After every row comes roughly how far along a hidden order it lies, from 0 to 12.
[  8  -5   3  19 -16   1 -19   3  -4 -13   3   7   2  -4 -38   5  12   5
  -6 -10   2   5   2  -6  10  -5   0 -29 -10  14   1  -2  10 -21  -5   3
  28  19  11  14  -7   5  -5   5   9 -35   8 -46   3  -9 -27]  7
[  5   7   5 -32 -28  -2  23 -43 -14 -20   8  10   9   1  11  -4   5   6
  13  29   2   2  20  -8  -4 -11 -11  17   0  -7   4   6 -21 -62   6   4
  -7  -4   2 -24   3   9   7  -2  17  -1  19 -14 -14 -21   5]  6
[ -1 -18  -5  30  15   7 -39  29  11  29  -5  -7   1   0 -13   8 -12  -8
 -15 -30   6   0 -14  24  27  14  12 -50 -13   8   1   6   7  44  -2   1
  34   7   1  21 -12   5 -18  13 -20  -3  -9 -20  20   0 -42]  12
[  1  -4  -3   2  17   4 -12  -5  -3 -10  -8   3   3   9 -14  -7 -23  11
  -1 -14   1 -10   2   6   6   6   8   3  -2   9  -6  -9   5  48  -6   1
   0  24   3  27  -1 -23  -4   4  13  -2  -9 -25  -7 -18  -3]  5
[ -2 -11  -6  18  25   8 -28  -8   3  12 -12  -1   1  19 -30  -5 -22   6
  -8 -27   3 -13  26  21   8 -18   7 -26  -7   8   3   7   3  74  -4   4
  13  16  -5  16 -15 -15 -13  11  -1  -7 -12 -30   3 -17 -31]  5
[  5  16   9  24  13   3  11  10   3  -7  13   9  -1 -15  10   4  13  -5
  19  28   2   6  20 -13   2  -2 -17 -14  -2  -5  23  22 -17 -90  18  -5
  11 -13  -5 -43  -4  30  -9   4  -1 -12  11   0   7   6  -7]  7
[ -7   1  -2   9  59  15   3 -16  -3  12   0   0  11  21  26 -15 -17   3
  21  26   6  -5  17  11  -4  15 -20  11   4 -17  14  22 -28   1  21  -6
 -26 -17 -22 -18  -5  -6 -16   4  -3  21   3 -13  -1 -23   5]  5
[  8  17   7 -16 -19   0  22 -38  -9 -35  11  13   3  -5  -8  -6   3  15
  17  27  -1  -1  19 -21  -4 -15 -13  15   1  -4  18  10 -19 -85   7   3
   3   0  -1 -48   7  -1   3  -5  24 -20  22 -16 -16 -21  15]  2
[  7 -21   2  -6 -23   0  -8 -28  -7   9   7  -6  10  -7  15   6   3  -8
  -9  17   3   8  11  15  12 -12   7   0  -8   6 -20  -7  -7 -21  -5  -1
   6   0   5 -23   0  27  -9   7   0   7  11   5   4  -7   9]  12
[  1  10  -3  31  36   8  -9   4   4 -23  -9   7  -6  15 -60  -8 -23  23
   9 -19  -3 -18   4  -3  -4   7   1 -16   1   7  18   4   8  62  -1   2
  14  21  -3   4  -5 -30 -13   2  18 -19 -12 -24  -8 -20 -37]  0
[  4  -8   5  10 -11   2   1 -12   0   0   5  -2   2  -9  13   5  12  -8
   3  11   3   6  10   4   5   0   0 -21  -6  -1   7  11  -4 -35   3   0
  10  -6  -1 -37  -5  21  -7   6  -9 -14   4   1   6  -5  -6]  9

Part 2:
[ 22 -31  25  10  27  39 -62  -2 -34  22  13   6   6 -32  -5  20   5 -24
 -40 -12  16  -7   6 -29 -17  -2  16 -18 -21 -18  -4  14  -5 -33   6   8
 -13 -27  25 -36  41   6  27 -17 -11 -25   9 -20 -44  23  -3  -4  21  36
  -8  27 -88 -29  -2]  4
[ 17 -25  36  18  19  41  -9  -1 -20  12  -7 -13 -13 -27  -7  15  -8 -42
 -43   1  12  -4  -1 -15 -16  -3   8 -19  -6 -19   3  -1 -13 -31   4 -11
  -7  29   3 -29  28   8  15   7 -30 -11   4 -21 -37  28 -28 -18  22  56
  -7  16 -65 -28   3]  3
[ 24 -67 -20 -59  42  41   1  -1  16   9  54 -18  52  -1   3 -21   4  54
  46 -20  49 -18  47 -19 -14  39  -4   6 -19  -6 -17  -5  20  54 -23  90
  25 -36 100  -7  -4  24  11 -22 -22 -85  23 -29 -33 -16  26  20  25 -42
  16 -36   5 -11  -6]  7
[ 17  38 -71 -40  -6 -27 -33  17  14   5  66  -7   7  15  10  23  -4  40
   1  30   9 -43  24 -37   0  10 -33  26 -29  21 -42  -1   4  22  28  31
  38 -39  -4  17 -81   5 -43 -20  28  -7  -3  25  19 -15  18 -63  11 -11
  12 -32  52  -7  18]  10
[ 14   0 -16  -3   3  10 -28   1  -3  10  30  -4  -4  -2   2  19  -2   3
 -25   7   6 -22   9 -25  -9  -2 -11   1 -15   2 -13   3  -7 -12  15  12
  10 -13  32  -5 -32   2  -3 -10   2  -9   3   3 -10  11  -7 -35  17  15
  -3   2   0 -26   6]  6
[ 30 -25  29  -5  18  36  -1  29 -27  17   6 -10   6 -25  -4  12   1 -16
 -31   3  21 -13   9 -20 -25  11  12  -4   0 -21  -7  10   7 -26  -7   8
  -3  21   5 -33   9  10  12   0 -30 -27  -2 -10 -24  27 -40  -3  20  46
  -3  -7 -67 -26   2]  4
[  2  -6  65  69  -5  47  10  16   1  13  -7 -14 -40 -20  -9  19  -3 -54
 -53   9 -15   6 -18  -9 -24 -21  16 -42  31 -32  19  28 -21 -62 -29  -7
 -28  62 -19 -47  15 -11  35  24 -47   5  -7 -26 -22  59 -67 -21  35  68
 -27  78 -85 -35 -14]  0
[ -5  41  11  22 -14 -13 -36   4 -27  10  -7   9 -40  -3  -2  45 -11 -39
 -59  18 -16 -16 -15 -25  -8 -32  -8   3   5   4 -22  13 -27 -50  45 -39
   2  26 -76 -14 -23 -10 -14  10  31  39 -17  22  -4  22 -21 -58   5  47
 -13  24  19 -22  17]  5
[ 23  19 -34 -14   3 -12 -23  26  26   9  81  -7   5  10   7  16   6  29
 -15  32  14 -34  28 -45 -14   4 -20   8 -19   7 -30  21   1  -2   8  22
  30 -30  15   6 -67   0 -17 -23   2 -18  -2   7   5  19  12 -51  28  -6
   0  -7  38 -16   4]  7
[  -5   78  -71  -20  -37  -55  -30   42   23    8   63   36   41   16
   14   17   23   52  -45   61   -5  -45    7  -47   10    0  -24   42
  -46   30  -50   10  -24   12   31   17   35 -100  -81   43  -77   -7
  -52  -26   55   42  -12   46   51  -10   75  -36  -20  -58   -2  -14
  100   30   18]  12
[ 14 -34  34  -1  20  29   1   2 -21  17  16   8  21 -24  -3  -5   8 -17
 -16  -9  19  -5   2 -17 -16   5  16 -60 -14 -11   0  13   0 -11 -10   9
 -11 -22  24 -20  37   7  31 -11 -22 -18   7 -23 -38  10  13  24  13  11
  -8  14 -77   9  -9]  4
[  38  -88   49    4   39   42    1   10  -14   19   31  -21   -4  -26
   -7    2    7  -27   35  -29   27    4   11  -21  -36   12   19  -15
    6  -22    3   39   38   -1  -30   34   -9   27   71  -28   24    8
   48  -13  -46  -57    1  -43  -66   26  -34    8   28   47   -2   -2
 -100  -37  -17]  1
[ 26 -10  12  -1  30  29 -43   1 -35  31  58  13   7 -22  -2  20   6  -7
 -48  -4  13  -8  16 -44 -27  -1  -3 -17 -39  -9 -22  25 -11 -28   9  17
 -24 -34  54 -40 -15   4  25 -36 -19 -27   8 -17 -50  22   5 -24  26  27
  -8  36 -57 -30  -5]  5
